Below is a small trained network, with its code and all its weights. Each question gives an input and a target symbol and asks what happens when units are switched off, that is, made to give their printed mean instead of their output.

import numpy as np


def w(rows, s, z=0):
    codes = np.array(rows[::2]) - 128.0
    scale = np.full(codes.shape[1], s)
    scale[-1] = z or s
    return codes * scale


def norm(h):
    return h / np.sqrt((h * h).mean(-1, keepdims=True) + 1e-5)


def f(y):
    return y / 2 * (1 + np.tanh(0.7978845608 * (y + 0.044715 * y**3)))


def softmax(a):
    e = np.exp(a - a.max(-1, keepdims=True))
    return e / e.sum(-1, keepdims=True)


def log_softmax(a):
    a = a - a.max(-1, keepdims=True)
    return a - np.log(np.exp(a).sum(-1, keepdims=True))


def net(x, mask):
    ids = ['αβγεηθλμξπστφψω'.index(c) for c in x.split()]
    T = len(ids)
    res = E[ids] + P[:T]
    r = norm(res)
    for j in range(3):
        rows = slice(2 * j, 2 * j + 2)
        q, k, v = (r @ M[0][rows].T for M in (Q, K, V))
        z = softmax(np.where(np.tri(T) > 0, q @ k.T / 2**0.5, -1e9)) @ v
        o = O[0][rows]
        res = res + np.where(mask[j], z, o[:, -1]) @ o[:, :-1]
    y = f(norm(res) @ A[0][:, :-1].T + A[0][:, -1])
    res = res + np.where(mask[3:11], y, B[0][:, -1]) @ B[0][:, :-1]
    return log_softmax(norm(res)[-1] @ U[:, :-1].T + U[:, -1])


Q, K, V, O, A, B = {}, {}, {}, {}, {}, {}
E = w([
[107,121,145],'α',
[165,158,74],'β',
[108,121,144],'γ',
[131,139,111],'ε',
[129,145,106],'η',
[133,134,114],'θ',
[131,143,110],'λ',
[131,151,126],'μ',
[137,130,119],'ξ',
[126,139,107],'π',
[104,107,108],'σ',
[109,121,145],'τ',
[130,146,115],'φ',
[101,121,151],'ψ',
[97,154,255],'ω',
],0.013)
P = w([
[166,6,247],'0',
[85,181,109],'1',
[86,177,132],'2',
[80,180,137],'3',
[84,172,148],'4',
[79,179,144],'5',
[68,175,147],'6',
[70,180,152],'7',
[87,182,163],'8',
],0.0016)
Q[0] = w([
[101,17,151],'h0',
[66,203,105],'h0',
[107,75,153],'h1',
[118,150,88],'h1',
[129,1,160],'h2',
[107,97,198],'h2',
],0.014)
K[0] = w([
[29,158,103],'h0',
[141,8,127],'h0',
[65,142,144],'h1',
[157,77,92],'h1',
[32,196,92],'h2',
[108,227,143],'h2',
],0.011)
V[0] = w([
[50,51,161],'h0',
[74,141,27],'h0',
[135,128,122],'h1',
[65,132,57],'h1',
[133,222,166],'h2',
[138,253,203],'h2',
],0.0058)
O[0] = w([
[230,109,127,254],'h0',
[100,46,135,51],'h0',
[120,120,145,123],'h1',
[176,2,124,163],'h1',
[73,135,28,141],'h2',
[80,170,33,155],'h2',
],0.0048,0.0017)
A[0] = w([
[154,135,235,43],'n0',
[26,129,119,248],'n1',
[80,33,141,80],'n2',
[254,169,127,101],'n3',
[111,243,198,131],'n4',
[62,98,127,86],'n5',
[130,138,93,220],'n6',
[98,128,168,77],'n7',
],0.008,0.0016)
B[0] = w([
[67,131,54,195],'n0',
[133,171,238,254],'n1',
[240,102,173,165],'n2',
[190,219,159,196],'n3',
[126,3,67,239],'n4',
[175,185,155,167],'n5',
[96,129,155,147],'n6',
[102,150,112,145],'n7',
],0.0052,0.0042)
U = w([
[157,102,53,138],'α',
[104,208,53,67],'β',
[177,145,108,78],'γ',
[142,152,199,123],'ε',
[204,216,124,118],'η',
[164,110,163,170],'θ',
[148,155,143,81],'λ',
[42,211,104,94],'μ',
[92,164,91,41],'ξ',
[166,151,160,103],'π',
[195,4,185,130],'σ',
[167,108,68,83],'τ',
[104,175,172,76],'φ',
[75,15,62,224],'ψ',
[8,100,180,254],'ω',
],0.012,0.0029)

Each question gives the input, a string of symbols that net reads in full, and the target symbol t.
The units are the heads (2 rows each of Q, K, V and O) and the neurons (one row each of A and B). Each row of codes is followed by its name. A weight is (code - 128) times the scale printed after its matrix; where a second scale follows, it is the last column's (O, A, B and U).
mask holds one flag per unit, heads first, then neurons. A switched-off unit (its flag False) gives its mean, the last column of its rows in O or B, instead of its output. The means were averaged over made-up inputs and are rounded, as every weight is.
A unit's drop is (log p(t) with every unit on - log p(t) with that unit switched off) / (log p(t) with every unit on - log p(t) with every unit switched off).
The circuit of an input: a set's keep is (log p(t) with only the set's units on - log p(t) with every unit switched off) / (log p(t) with every unit on - log p(t) with every unit switched off). Starting from all 11 units, units are removed one at a time, each time the one whose removal leaves the highest keep (on an exact tie, the one counted first), for as long as the keep stays at least 0.8.
circuit, biggest first: the units of the circuit, biggest drop first
most important unit: the unit with the biggest drop
k most important neurons: the k neurons with the biggest drops, biggest first
which heads matter: for each layer, one digit per head in row order, 1 if its drop is at least 0.15 and else 0, layers parted by /
drop of u: that unit's drop, to one decimal
input η τ σ α, target σ: most important unit	h0
input θ σ ψ ψ, target σ: 2 most important neurons	[n2; n3]
input ε ψ α φ ξ, target ψ: which heads matter	100
input φ φ ε ξ μ α λ ψ φ, target μ: which heads matter	001
input τ η ε μ ω η ω, target ω: which heads matter	000
input λ ε ψ ψ ε ψ ψ ξ, target ω: which heads matter	100
input λ σ φ, target ω: circuit, biggest first	[h0; n4; h2]
input π ψ σ σ ψ θ, target σ: which heads matter	100
input σ π ε σ, target σ: which heads matter	000
input π τ σ φ, target σ: which heads matter	101
input ε θ π φ θ θ ξ β ε, target ψ: which heads matter	101
input φ π θ β τ ψ σ σ π, target μ: which heads matter	001
input π ω ω φ ω γ ω φ, target σ: which heads matter	111
input σ η ψ φ σ π σ τ, target σ: circuit, biggest first	[h0]
input ψ ε α ε ψ σ σ ψ, target σ: which heads matter	110
input ε φ ε β φ ψ θ, target ψ: drop of n2	0.0
input ε ψ ψ η ε α λ, target ψ: drop of h0	0.4
input π ε λ ω π, target σ: drop of n1	0.1
input ε γ ε, target ψ: drop of n4	0.6
input π π ω β ξ, target σ: most important neuron	[n1]
